What each symbol does to the points:
q324: &>q293, §>q439, @>q809
q271: &>q359, §>q646, @>q830
q830: &>q646, §>q174, @>q227
q53: &>q237, §>q499, @>q858
q700: &>q535, §>q865, @>q684
q184: &>q227, §>q20, @>q367
q145: &>q315, §>q467, @>q447
q439: &>q684, §>q190, @>q800
q20: &>q210, §>q271, @>q745
q585: &>q500, §>q892, @>q720
q892: &>q647, §>q361, @>q778
q822: &>q632, §>q818, @>q446
q644: &>q778, §>q384, @>q54
q875: &>q448, §>q243, @>q613
q477: &>q800, §>q943, @>q106
q446: &>q818, §>q305, @>q268
q15: &>q446, §>q268, @>q981
q458: &>q830, §>q227, @>q184
q741: &>q269, §>q822, @>q45
q359: &>q720, §>q644, @>q646
q647: &>q875, §>q613, @>q361
q634: &>q247, §>q850, @>q730
q730: &>q850, §>q262, @>q125
q809: &>q439, §>q800, @>q477
q214: &>q477, §>q106, @>q844
q45: &>q822, §>q446, @>q15
q499: &>q367, §>q755, @>q916
q679: &>q447, §>q535, @>q700
q237: &>q184, §>q367, @>q499
q521: &>q872, §>q247, @>q634
q293: &>q700, §>q684, @>q439
q94: &>q844, §>q875, @>q647
q448: &>q324, §>q809, @>q243
q315: &>q521, §>q634, @>q467
q584: &>q145, §>q447, @>q679
q384: &>q414, §>q500, @>q585
q565: &>q916, §>q387, @>q632
q361: &>q613, §>q556, @>q414
q818: &>q53, §>q858, @>q305
q646: &>q644, §>q54, @>q174
q106: &>q943, §>q324, @>q448
q850: &>q981, §>q717, @>q262
q210: &>q623, §>q359, @>q271
q174: &>q54, §>q623, @>q210
q414: &>q556, §>q94, @>q500
q755: &>q745, §>q458, @>q744
q916: &>q755, §>q744, @>q387
q227: &>q174, §>q210, @>q20
q190: &>q584, §>q679, @>q150
q844: &>q106, §>q448, @>q875
q556: &>q214, §>q844, @>q94
q387: &>q744, §>q237, @>q53
q632: &>q387, §>q53, @>q818
q717: &>q741, §>q45, @>q872
q450: &>q730, §>q125, @>q983
q262: &>q717, §>q872, @>q521
q981: &>q268, §>q741, @>q717
q983: &>q125, §>q315, @>q145
q150: &>q679, §>q700, @>q293
q745: &>q271, §>q830, @>q458
q535: &>q450, §>q983, @>q865
q684: &>q865, §>q584, @>q190
q305: &>q858, §>q565, @>q269
q800: &>q190, §>q150, @>q943
q243: &>q809, §>q477, @>q214
q447: &>q467, §>q450, @>q535
q367: &>q20, §>q745, @>q755
q269: &>q565, §>q632, @>q822
q54: &>q384, §>q585, @>q623
q467: &>q634, §>q730, @>q450
q125: &>q262, §>q521, @>q315
q744: &>q458, §>q184, @>q237
q778: &>q361, §>q414, @>q384
q268: &>q305, §>q269, @>q741
q865: &>q983, §>q145, @>q584
q858: &>q499, §>q916, @>q565
q613: &>q243, §>q214, @>q556
q943: &>q150, §>q293, @>q324
q247: &>q15, §>q981, @>q850
q500: &>q94, §>q647, @>q892
q623: &>q585, §>q720, @>q359
q720: &>q892, §>q778, @>q644
q872: &>q45, §>q15, @>q247

The rows follow the links: the fewer symbols apart two points are, the more alike their rows tend to be.

Each row is also shifted at random along 4 hidden directions that mean nothing.

Some points, each with a row of numbers:
q477 -> [162,24,69,-64,21,-45,-18,89,40,-51,32,-50,48,6,-37,43,-29,54,10,7,-37,-54,53,-26,-27,4,71,-76,84,59,-76,-14,126,11,94,-89,-11,21,29,72,66,-2,-65,-7,20,14,3]
q271 -> [141,12,-49,-9,-85,-94,20,142,-45,12,57,-30,87,2,64,-2,-103,-6,-36,60,74,81,75,1,-139,-186,-14,56,-8,39,-167,-57,-33,-12,141,-155,135,43,51,3,-53,75,83,-147,65,-59,81]
q717 -> [84,-33,-37,51,-22,26,9,46,-79,-30,20,80,68,-47,-34,-36,32,52,-25,-94,26,63,-18,6,20,-128,0,119,-32,-66,-43,70,-62,-47,75,-71,60,-45,-34,-6,-20,-33,94,-94,-55,29,-49]
q446 -> [277,-26,-56,12,-25,37,-2,-25,-32,7,-21,72,-46,-19,11,-72,9,-3,53,-45,4,33,62,-40,48,14,-56,-66,-43,-60,75,21,-91,13,9,43,-36,66,-49,34,-49,-25,-75,81,-10,8,-48]
q54 -> [-21,30,-2,-51,-16,-34,4,-24,51,63,-42,-61,-80,58,67,-11,-61,-82,62,106,0,-33,72,-46,-40,123,-48,-173,10,63,39,-90,3,72,-113,140,-37,142,11,7,-28,49,-124,94,68,-51,53]
q741 -> [-105,-27,-50,41,-37,29,16,35,-82,-2,-8,81,30,-31,-12,-65,21,14,15,-75,27,64,14,-18,22,-84,-32,49,-46,-58,-12,46,-98,-16,7,18,49,25,-51,-3,-49,-24,44,-56,-39,10,-49]
q684 -> [-225,5,67,27,68,49,9,-46,4,-3,-33,-6,25,10,-77,50,95,24,-40,-37,-38,-52,-149,44,57,54,68,110,25,1,10,61,74,-23,-156,103,-2,-106,-15,-74,75,-46,101,-70,-75,50,-34]
q305 -> [-296,-25,-51,-7,-54,20,1,22,-49,15,-28,71,-49,-14,26,-115,-23,-26,114,-47,5,45,136,-88,32,20,-92,-158,-43,-39,60,-6,-120,46,2,91,-29,171,-69,66,-88,-12,-143,95,7,-20,-54]
q237 -> [20,-11,-70,9,-67,-27,6,43,-40,16,20,30,-2,-13,63,-55,-59,-28,20,14,49,73,90,-24,-50,-85,-67,-25,-46,-17,-27,-34,-103,5,87,-55,43,72,1,22,-80,34,-14,-2,39,-42,20]
q268 -> [185,-43,-58,49,-8,34,-26,-50,-20,-50,53,72,-11,-72,8,-26,18,30,-35,-73,18,56,4,35,46,-88,-32,87,-57,-94,59,46,-83,-54,201,-193,-30,-106,0,33,-32,-26,16,67,-15,14,-34]
q214 -> [217,33,61,-18,70,10,-3,-80,74,23,-31,-78,-33,47,-16,80,35,-20,-32,68,-33,-87,-102,40,11,127,54,8,45,52,37,-19,112,11,-150,94,-45,-65,32,-54,77,1,17,21,0,17,36]
q623 -> [60,25,-13,-23,-22,-36,11,-16,33,55,-20,-55,-38,45,64,15,-54,-64,5,103,19,-7,19,-1,-62,44,-29,-53,-2,50,-4,-73,-2,35,-77,66,11,61,31,-29,-24,56,-21,17,59,-49,71]
q818 -> [201,-19,-70,30,-49,13,19,16,-64,25,-15,64,-2,-12,25,-62,-3,-12,18,-24,38,64,29,-21,-3,-61,-53,17,-56,-45,3,12,-105,0,-11,39,42,55,-37,-13,-64,0,22,-28,-15,-10,-17]
q414 -> [4,27,23,-4,15,-44,4,1,38,11,29,-80,33,25,22,82,-26,-13,-80,78,16,-16,-68,63,-67,-30,40,99,25,53,-70,-36,70,-19,4,-75,46,-93,70,-55,33,42,104,-81,33,-24,77]
q822 -> [-23,-17,-55,23,-46,28,27,31,-77,38,-46,75,-6,-2,5,-89,10,-15,62,-40,24,55,45,-53,19,-21,-58,-36,-43,-39,11,22,-109,23,-96,144,38,114,-70,-8,-64,-17,-11,-28,-29,-1,-47]
q53 -> [88,-28,-68,47,12,64,-15,-191,25,41,-30,37,-136,-10,59,-29,31,-73,3,18,8,15,-41,31,67,100,-85,-1,-87,-74,186,-5,-112,-1,-62,66,-98,-44,-16,-41,-54,-3,-36,174,2,-7,-3]
q359 -> [-58,20,-20,7,-6,-21,12,-58,31,61,-16,-56,-41,36,67,32,-30,-73,-32,100,29,0,-44,36,-53,31,-30,30,-26,32,10,-60,-18,12,-95,57,20,-12,37,-72,-21,54,50,-9,43,-42,78]
q45 -> [14,-45,-44,45,10,62,-25,-94,-9,-29,13,74,-52,-53,-2,-36,41,12,-2,-73,-2,27,-15,21,80,2,-39,37,-58,-92,118,49,-84,-33,93,-71,-71,-75,-28,20,-27,-41,-24,109,-33,26,-54]
q106 -> [-131,22,66,-16,29,-28,7,58,14,-21,18,-51,77,16,-43,68,9,36,-50,12,-15,-35,-61,28,-32,-34,80,75,58,56,-99,9,107,-19,-10,-41,53,-66,35,-27,66,4,88,-117,-10,16,23]
q644 -> [17,29,-4,-15,-8,-32,19,-28,30,70,-34,-66,-35,54,54,28,-35,-73,-12,112,18,-16,-24,11,-60,58,-18,-19,-3,58,-7,-65,10,33,-150,116,24,37,30,-65,-10,53,24,-25,43,-42,72]
q850 -> [20,-32,-20,51,3,44,7,6,-58,-31,8,74,41,-42,-45,-22,55,48,-26,-98,5,37,-49,18,50,-79,9,112,-27,-65,-1,77,-42,-43,44,-44,25,-69,-34,-10,-2,-46,79,-57,-64,41,-59]
q15 -> [-4,-26,-44,50,-40,17,26,76,-103,-5,3,80,78,-32,-29,-50,28,40,-12,-86,35,74,-11,-4,3,-143,-8,115,-35,-54,-73,60,-81,-34,18,-13,98,-3,-45,-23,-36,-23,115,-141,-54,21,-44]
q778 -> [-219,30,21,-33,-17,-56,10,44,23,31,-2,-69,16,40,40,31,-56,-38,-1,82,13,-12,22,-5,-79,5,4,-32,27,72,-69,-65,38,25,-43,26,41,51,39,-18,-2,54,6,-49,53,-43,67]
q858 -> [253,-23,-79,59,-33,13,13,-35,-46,21,14,46,-2,-23,40,-22,0,-18,-45,-5,53,74,-35,38,-12,-93,-47,125,-75,-59,6,13,-104,-36,31,-48,52,-56,0,-51,-57,16,105,-45,-9,-13,14]
q367 -> [-183,-1,-62,-15,-96,-56,25,119,-64,35,1,17,28,11,64,-75,-89,-32,54,28,54,79,134,-63,-86,-100,-70,-71,-29,15,-89,-50,-97,34,33,17,91,165,-11,29,-92,51,-26,-66,48,-57,30]

Where do the symbols, taken in turn from left to right, take each start?
Answers are names.
[167,-19,-79,45,-54,5,23,32,-77,25,2,55,29,-17,30,-46,-11,-10,-17,-16,57,84,2,8,-28,-116,-46,94,-62,-43,-39,15,-109,-22,9,-10,82,8,-22,-38,-65,16,94,-90,-11,-15,1]
@ @ @ -> q305
[-306,-28,15,22,41,87,-12,-101,2,-16,-43,67,-70,-25,-49,-46,80,7,55,-90,-50,-29,-21,-22,129,117,-21,-63,-18,-61,148,59,-34,3,-71,112,-105,0,-65,21,4,-70,-92,139,-61,45,-92]
§ § § -> q45
[114,16,69,-30,44,5,-10,26,29,-35,-1,-21,29,4,-63,34,32,48,4,-25,-45,-63,-18,-11,31,50,72,-36,65,30,-16,25,109,6,-19,12,-32,-14,0,30,74,-34,-33,-3,-25,37,-27]
§ § & -> q145
[44,49,57,-37,22,-23,34,27,21,64,-65,-74,12,81,-12,41,2,-33,14,85,-14,-61,-49,-14,-44,98,40,-44,56,91,-54,-38,92,49,-265,234,42,75,-1,-69,46,23,25,-93,4,-9,39]
§ § § § § -> q190
[-290,-28,-73,75,-28,26,17,-75,-44,39,-5,41,-19,-18,48,-18,16,-49,-52,0,52,74,-73,55,-1,-66,-64,151,-90,-57,36,11,-126,-38,-35,6,48,-78,-4,-86,-66,17,129,-41,-12,-19,18]
§ & & -> q227
[-54,-14,-69,50,-37,-5,17,-42,-30,41,6,10,-14,-9,64,-11,-19,-52,-45,39,56,67,-36,45,-39,-68,-61,111,-70,-27,4,-20,-99,-22,-1,-24,53,-43,13,-70,-65,40,100,-42,18,-37,45]
§ @ @ -> q367
[-227,-32,37,48,72,63,-28,-92,20,-69,33,31,6,-54,-70,45,93,55,-66,-94,-39,-27,-119,72,97,1,50,141,-3,-64,70,86,33,-65,84,-124,-63,-202,2,-8,60,-63,65,39,-67,60,-55]
§ § & -> q850
[-107,23,12,-1,16,-26,1,-64,54,36,-1,-76,-32,36,48,62,-18,-56,-53,95,12,-26,-68,55,-47,44,4,48,-1,43,8,-55,33,1,-66,8,3,-62,56,-61,12,47,52,-2,39,-29,78]
& & § & @ -> q448
[-378,23,58,-12,8,-56,11,94,3,-22,37,-65,98,9,-23,68,-21,29,-61,21,4,-11,-44,38,-69,-90,72,102,52,65,-141,-5,94,-27,39,-96,86,-65,51,-29,51,26,114,-158,9,-9,44]
@ § & -> q809
[75,3,-48,14,-24,-30,-3,-44,20,29,23,-31,-32,4,79,19,-49,-54,-43,77,44,34,-6,39,-54,-32,-43,48,-41,2,8,-53,-48,-9,48,-75,16,-37,49,-31,-45,55,40,16,54,-46,68]
@ § @ & -> q359
[-275,34,32,-67,-19,-54,5,56,38,33,-22,-68,-17,52,36,2,-72,-45,60,83,-11,-34,92,-56,-60,70,-14,-162,44,87,-34,-80,43,64,-63,86,-3,143,17,31,-8,45,-108,25,64,-44,47]
§ & § -> q214
[43,-17,-60,23,-49,24,26,23,-74,39,-44,69,-11,-1,10,-87,6,-17,55,-36,23,58,45,-51,11,-20,-63,-35,-47,-37,12,17,-110,20,-89,137,35,111,-67,-8,-67,-8,-9,-22,-24,-5,-41]
@ & @ § -> q858
[-97,15,-48,-10,-71,-50,29,69,-40,60,-18,-10,8,32,68,-43,-71,-55,32,68,51,56,76,-41,-87,-48,-57,-47,-26,34,-64,-62,-73,37,-57,74,83,131,-2,-19,-75,57,5,-65,47,-56,51]
@ & @ & -> q646
[-146,-34,-59,-12,-45,13,-29,-19,-6,-26,17,63,-75,-41,47,-86,-44,-15,82,-42,3,46,152,-60,35,7,-91,-155,-46,-59,94,-15,-113,24,169,-77,-78,97,-26,107,-82,-5,-176,185,38,-22,-37]
@ & & @ -> q499
[76,10,66,-28,35,-2,-13,50,18,-51,19,-15,48,-7,-66,34,21,65,-2,-42,-42,-49,-5,-8,23,4,76,-16,63,26,-43,28,103,-8,48,-52,-15,-24,3,43,71,-33,-22,-22,-27,39,-27]
& @ @ -> q684
[65,-5,43,-27,25,25,-15,40,-1,-57,3,32,19,-23,-72,-19,34,64,46,-83,-50,-36,41,-45,61,28,40,-78,46,-11,10,46,55,6,49,-10,-50,30,-33,76,42,-58,-88,43,-39,45,-75]
§ & § -> q262
[207,-23,-15,-4,-40,-3,0,146,-80,-61,33,79,93,-49,-51,-62,-6,88,39,-109,5,49,94,-55,4,-137,18,-10,17,-37,-91,57,-21,-16,156,-106,53,61,-41,81,-12,-36,-19,-74,-35,30,-70]
& § & -> q822
